Below is a small trained network, with its code and all its weights. Each question gives an input and a class and asks what happens when units are switched off, that is, made to give their printed mean instead of their output.

import numpy as np


def w(rows, s, z=0):
    codes = np.array(rows[::2]) - 128.0
    scale = np.full(codes.shape[1], s)
    scale[-1] = z or s
    return codes * scale


def norm(h):
    return h / np.sqrt((h * h).mean(-1, keepdims=True) + 1e-5)


def f(y):
    return y / 2 * (1 + np.tanh(0.7978845608 * (y + 0.044715 * y**3)))


def log_softmax(a):
    a = a - a.max(-1, keepdims=True)
    return a - np.log(np.exp(a).sum(-1, keepdims=True))


def net(x, mask):
    res = np.array(x, float).reshape(1, 3) / 4 @ E
    u = 0
    for l in range(2):
        y = f(norm(res) @ A[l][:, :-1].T + A[l][:, -1])
        res = res + np.where(mask[u : u + 8], y, B[l][:, -1]) @ B[l][:, :-1]
        u += 8
    return log_softmax(norm(res)[-1] @ U[:, :-1].T + U[:, -1])


A, B = {}, {}
E = w([
[199,83,27,178,60,166,213,152,71,123],'x0',
[227,171,128,3,139,147,201,78,113,101],'x1',
[154,151,108,171,219,153,146,184,109,185],'x2',
],0.0038)
A[0] = w([
[97,94,116,127,24,137,3,235,186,217,40],'L0N0',
[208,100,111,165,59,234,99,119,36,106,51],'L0N1',
[212,216,138,59,140,168,150,57,20,81,147],'L0N2',
[147,111,220,167,42,36,171,45,183,217,82],'L0N3',
[167,252,62,201,105,209,220,101,93,133,248],'L0N4',
[108,123,80,186,114,88,122,92,38,96,212],'L0N5',
[9,151,138,23,205,123,82,82,194,144,254],'L0N6',
[82,69,162,34,124,208,142,48,74,81,231],'L0N7',
],0.0028,0.00083)
B[0] = w([
[203,89,122,30,159,193,94,139,118,165,189],'L0N0',
[101,173,254,140,153,169,147,123,99,4,182],'L0N1',
[146,93,178,189,114,164,27,104,104,188,226],'L0N2',
[199,192,140,202,198,67,174,56,151,147,138],'L0N3',
[75,136,114,136,122,69,168,182,123,122,231],'L0N4',
[85,97,110,183,155,166,100,194,32,155,170],'L0N5',
[140,153,125,165,43,186,183,196,37,100,252],'L0N6',
[137,116,133,191,104,165,133,185,211,177,179],'L0N7',
],0.004,0.0023)
A[1] = w([
[113,97,68,98,15,31,81,44,200,16,228],'L1N0',
[163,164,110,97,232,95,147,252,73,167,213],'L1N1',
[24,118,138,202,81,194,56,225,102,108,212],'L1N2',
[49,225,219,57,179,102,71,99,166,119,39],'L1N3',
[103,167,184,82,161,130,20,121,138,102,187],'L1N4',
[95,234,209,102,252,128,98,137,173,115,81],'L1N5',
[211,193,79,58,149,140,194,27,100,88,199],'L1N6',
[224,174,128,26,223,177,194,3,127,119,254],'L1N7',
],0.0035,0.00092)
B[1] = w([
[89,196,36,77,176,66,105,254,174,155,179],'L1N0',
[109,174,113,44,49,81,84,131,199,87,210],'L1N1',
[159,111,167,72,153,136,140,53,140,165,253],'L1N2',
[131,111,84,231,174,129,227,120,67,123,178],'L1N3',
[208,62,69,116,86,190,156,147,74,103,172],'L1N4',
[102,97,92,150,82,109,183,172,114,69,181],'L1N5',
[29,50,179,175,217,140,105,157,116,137,170],'L1N6',
[94,87,100,143,142,118,47,95,140,207,186],'L1N7',
],0.0049,0.0046)
U = w([
[100,19,137,129,168,168,66,101,106,202,164],'0',
[95,103,120,173,99,150,253,161,47,52,154],'1',
[85,188,59,90,129,67,121,209,179,134,205],'2',
[191,176,193,85,44,140,131,77,164,120,119],'3',
[148,184,151,196,175,93,138,63,186,77,4],'4',
[143,194,124,185,161,105,109,62,152,61,11],'5',
],0.0079,0.0038)

Each question gives the input, the list of numbers given to net, and the class t.
The units are the neurons (one row each of A and B). Each row of codes is followed by its name. A weight is (code - 128) times the scale printed after its matrix; where a second scale follows, it is the last column's (A, B and U).
mask holds one flag per neuron, layer by layer. A switched-off neuron (its flag False) gives its mean, the last column of its row in B, instead of its output. The means were averaged over made-up inputs and are rounded, as every weight is.
A unit's drop is (log p(t) with every unit on - log p(t) with that unit switched off) / (log p(t) with every unit on - log p(t) with every unit switched off).
The circuit of an input: a set's keep is (log p(t) with only the set's units on - log p(t) with every unit switched off) / (log p(t) with every unit on - log p(t) with every unit switched off). Starting from the 12 units with the biggest drops (on a tie, the unit counted first), units are removed one at a time, each time the one whose removal leaves the highest keep (on an exact tie, the one counted first), for as long as the keep stays at least 0.8.
units of the circuit, in order: the units of the circuit, biggest drop first
unit that matters most: the unit with the biggest drop
top k neurons: the k neurons with the biggest drops, biggest first
top k neurons in layer l: the k neurons of layer l with the biggest drops, biggest first
input [-8,-7,-4], class 1: units of the circuit, in order : L1N3, L1N7, L1N4, L0N6
input [-7,7,-3], class 0: units of the circuit, in order : L1N7, L1N6
input [2,6,5], class 0: unit that matters most : L1N7
input [-3,-3,0], class 3: top 4 neurons : L0N6, L1N2, L0N1, L1N6
input [5,6,-7], class 2: units of the circuit, in order : L1N0, L0N6
input [-8,7,5], class 1: top 2 neurons in layer 1 : L1N3, L1N5
input [-7,-6,4], class 1: units of the circuit, in order : L1N5, L1N3, L1N7, L1N4
input [7,7,5], class 0: top 4 neurons in layer 1 : L1N7, L1N6, L1N5, L1N3
input [3,3,-4], class 2: top 3 neurons : L1N0, L0N6, L0N0
input [-8,-5,-6], class 1: top 2 neurons : L1N3, L1N4
input [2,5,4], class 0: top 3 neurons : L1N7, L1N6, L1N0
input [-2,1,-1], class 3: top 2 neurons : L0N6, L1N3
input [-2,-4,6], class 2: units of the circuit, in order : L1N1, L0N2
input [6,-3,-8], class 2: units of the circuit, in order : L1N0
input [4,-4,-2], class 0: top 2 neurons : L1N2, L0N6
input [-1,2,1], class 3: top 2 neurons : L1N6, L1N7
input [1,5,8], class 2: top 2 neurons : L1N1, L0N4
input [-3,4,-2], class 0: top 2 neurons in layer 0 : L0N4, L0N1
input [-5,-3,-2], class 1: top 2 neurons : L1N3, L0N2
input [-8,3,5], class 1: top neuron : L1N3
